Here is a tiny trained network, its code and every weight. The questions are about switching its units off for an input and a target symbol, where a switched-off unit gives its printed mean instead of its output.

import numpy as np


def w(rows, s, z=0):
    codes = np.array(rows[::2]) - 128.0
    scale = np.full(codes.shape[1], s)
    scale[-1] = z or s
    return codes * scale


def softmax(a):
    e = np.exp(a - a.max(-1, keepdims=True))
    return e / e.sum(-1, keepdims=True)


def log_softmax(a):
    a = a - a.max(-1, keepdims=True)
    return a - np.log(np.exp(a).sum(-1, keepdims=True))


def net(x, mask):
    ids = ['αβθξπτφψω'.index(c) for c in x.split()]
    T = len(ids)
    res = E[ids] + P[:T]
    u = 0
    for l in range(3):
        r = res
        for j in range(2):
            rows = slice(3 * j, 3 * j + 3)
            q, k, v = (r @ M[l][rows].T for M in (Q, K, V))
            z = softmax(np.where(np.tri(T) > 0, q @ k.T / 3**0.5, -1e9)) @ v
            o = O[l][rows]
            res = res + np.where(mask[u + j], z, o[:, -1]) @ o[:, :-1]
        u += 2
    return log_softmax(res[-1] @ U[:, :-1].T + U[:, -1])


Q, K, V, O = {}, {}, {}, {}
E = w([
[50,182,200,76],'α',
[122,119,147,106],'β',
[206,1,62,107],'θ',
[70,81,177,38],'ξ',
[171,53,40,86],'π',
[5,221,210,30],'τ',
[96,163,110,159],'φ',
[212,121,153,45],'ψ',
[104,40,90,21],'ω',
],0.013)
P = w([
[126,99,166,208],'0',
[82,177,99,125],'1',
[120,155,100,161],'2',
[152,1,138,143],'3',
[127,106,57,190],'4',
[114,170,191,120],'5',
],0.011)
Q[0] = w([
[151,116,2,44],'0.h1',
[110,34,130,173],'0.h1',
[189,185,115,94],'0.h1',
[120,201,32,156],'0.h2',
[108,233,77,148],'0.h2',
[163,65,91,110],'0.h2',
],0.009)
K[0] = w([
[226,116,84,177],'0.h1',
[114,99,121,122],'0.h1',
[234,88,2,98],'0.h1',
[147,204,132,220],'0.h2',
[190,216,162,91],'0.h2',
[109,124,61,128],'0.h2',
],0.008)
V[0] = w([
[144,146,130,253],'0.h1',
[65,147,225,200],'0.h1',
[101,143,2,97],'0.h1',
[34,156,168,35],'0.h2',
[95,216,169,161],'0.h2',
[171,156,137,75],'0.h2',
],0.0095)
O[0] = w([
[69,96,174,179,2],'0.h1',
[204,75,142,114,68],'0.h1',
[102,147,105,202,77],'0.h1',
[38,64,2,105,203],'0.h2',
[135,126,187,100,3],'0.h2',
[24,165,87,57,163],'0.h2',
],0.0076,0.0038)
Q[1] = w([
[89,222,63,55],'1.h1',
[116,112,170,4],'1.h1',
[102,162,82,185],'1.h1',
[90,158,128,118],'1.h2',
[113,141,146,79],'1.h2',
[109,221,12,98],'1.h2',
],0.011)
K[1] = w([
[169,48,164,46],'1.h1',
[189,40,35,206],'1.h1',
[128,111,172,83],'1.h1',
[138,150,76,234],'1.h2',
[114,118,151,121],'1.h2',
[144,3,152,109],'1.h2',
],0.011)
V[1] = w([
[154,120,141,3],'1.h1',
[174,206,130,123],'1.h1',
[135,104,91,148],'1.h1',
[76,135,207,66],'1.h2',
[108,85,182,101],'1.h2',
[100,121,156,168],'1.h2',
],0.014)
O[1] = w([
[77,159,152,54,251],'1.h1',
[89,182,145,2,94],'1.h1',
[112,130,9,139,131],'1.h1',
[173,78,86,44,165],'1.h2',
[79,58,141,179,176],'1.h2',
[123,120,114,199,93],'1.h2',
],0.0082,0.012)
Q[2] = w([
[115,154,193,194],'2.h1',
[2,130,235,137],'2.h1',
[125,75,155,66],'2.h1',
[49,127,48,187],'2.h2',
[132,190,146,163],'2.h2',
[92,130,99,90],'2.h2',
],0.0097)
K[2] = w([
[251,93,191,109],'2.h1',
[191,144,132,119],'2.h1',
[48,151,147,61],'2.h1',
[187,104,209,146],'2.h2',
[212,6,195,23],'2.h2',
[132,27,72,122],'2.h2',
],0.011)
V[2] = w([
[232,2,117,121],'2.h1',
[158,138,125,60],'2.h1',
[136,149,166,191],'2.h1',
[205,158,76,43],'2.h2',
[251,112,177,182],'2.h2',
[217,97,243,130],'2.h2',
],0.007)
O[2] = w([
[131,45,97,161,125],'2.h1',
[101,164,43,19,205],'2.h1',
[158,86,180,196,4],'2.h1',
[59,117,255,186,177],'2.h2',
[205,171,248,166,2],'2.h2',
[173,137,218,95,82],'2.h2',
],0.0053,0.0078)
U = w([
[111,26,95,163,190],'α',
[204,63,157,32,253],'β',
[98,78,234,175,186],'θ',
[57,14,159,172,6],'ξ',
[59,161,190,245,71],'π',
[155,3,144,79,25],'τ',
[242,79,144,100,47],'φ',
[45,178,136,101,128],'ψ',
[82,223,59,247,158],'ω',
],0.0062,0.0042)

Each question gives the input, a string of symbols that net reads in full, and the target symbol t.
The units are the heads (3 rows each of Q, K, V and O). Each row of codes is followed by its name. A weight is (code - 128) times the scale printed after its matrix; where a second scale follows, it is the last column's (O and U).
mask holds one flag per head, layer by layer. A switched-off head (its flag False) gives its mean, the last column of its rows in O, instead of its output. The means were averaged over made-up inputs and are rounded, as every weight is.
A unit's drop is (log p(t) with every unit on - log p(t) with that unit switched off) / (log p(t) with every unit on - log p(t) with every unit switched off).
The circuit of an input: a set's keep is (log p(t) with only the set's units on - log p(t) with every unit switched off) / (log p(t) with every unit on - log p(t) with every unit switched off). Starting from all 6 units, units are removed one at a time, each time the one whose removal leaves the highest keep (on an exact tie, the one counted first), for as long as the keep stays at least 0.8.
circuit, biggest first: the units of the circuit, biggest drop first
most important unit: the unit with the biggest drop
heads that matter: for each layer, one digit per head in row order, 1 if its drop is at least 0.15 and else 0, layers parted by /
input ω φ ψ ψ θ, target ω: heads that matter -> 10 / 01 / 00
input φ φ π θ θ, target φ: circuit, biggest first -> (2.h2, 0.h2, 1.h1)
input θ ω ψ π ω α, target π: most important unit -> 1.h2
input π ψ π, target π: circuit, biggest first -> (1.h2, 0.h1, 2.h1, 0.h2)
input τ π ω α, target α: heads that matter -> 01 / 10 / 00
input α α ω β, target α: heads that matter -> 01 / 10 / 01
input ψ β ψ ω, target α: circuit, biggest first -> (0.h2, 1.h1)
input ω ψ β ω φ ξ, target ω: heads that matter -> 01 / 11 / 00
input θ ψ ψ τ α, target θ: circuit, biggest first -> (2.h1, 1.h2, 0.h2, 2.h2)
input θ ψ θ ψ π, target θ: circuit, biggest first -> (0.h2, 1.h2, 2.h2, 2.h1)
input β ψ α φ, target β: heads that matter -> 11 / 11 / 00
input ψ ψ ψ ψ φ, target ψ: circuit, biggest first -> (1.h1, 0.h2, 2.h1)
input φ π ω, target φ: circuit, biggest first -> (2.h2, 0.h1, 0.h2, 1.h1)
input α π ξ, target α: most important unit -> 0.h1
input ω ω ψ ω β, target ω: heads that matter -> 11 / 01 / 00
input π ψ θ θ ψ, target π: circuit, biggest first -> (1.h2, 0.h1, 0.h2, 2.h2)
input ω α ω ψ, target α: heads that matter -> 01 / 10 / 01
input ψ ψ β ω θ, target ψ: circuit, biggest first -> (1.h1, 0.h1, 0.h2, 2.h1)
input ψ ψ ψ ψ ξ, target ψ: circuit, biggest first -> (1.h1, 2.h1, 0.h2, 0.h1)
input ω ψ π ψ ξ, target ω: heads that matter -> 11 / 11 / 00
input ω π θ, target ω: circuit, biggest first -> (0.h1, 1.h2, 0.h2)
input α ψ ω, target α: most important unit -> 0.h1
input ψ β ψ τ ω, target ψ: circuit, biggest first -> (1.h1, 2.h1, 0.h2, 0.h1)
input ω ξ π τ α, target ω: circuit, biggest first -> (0.h2, 1.h2, 1.h1)
input ψ θ ω, target ψ: circuit, biggest first -> (1.h1, 0.h1, 0.h2, 2.h1)
input π ψ β, target π: heads that matter -> 11 / 01 / 10
input θ θ ξ, target θ: most important unit -> 0.h2
input ψ α π, target ψ: heads that matter -> 01 / 10 / 10
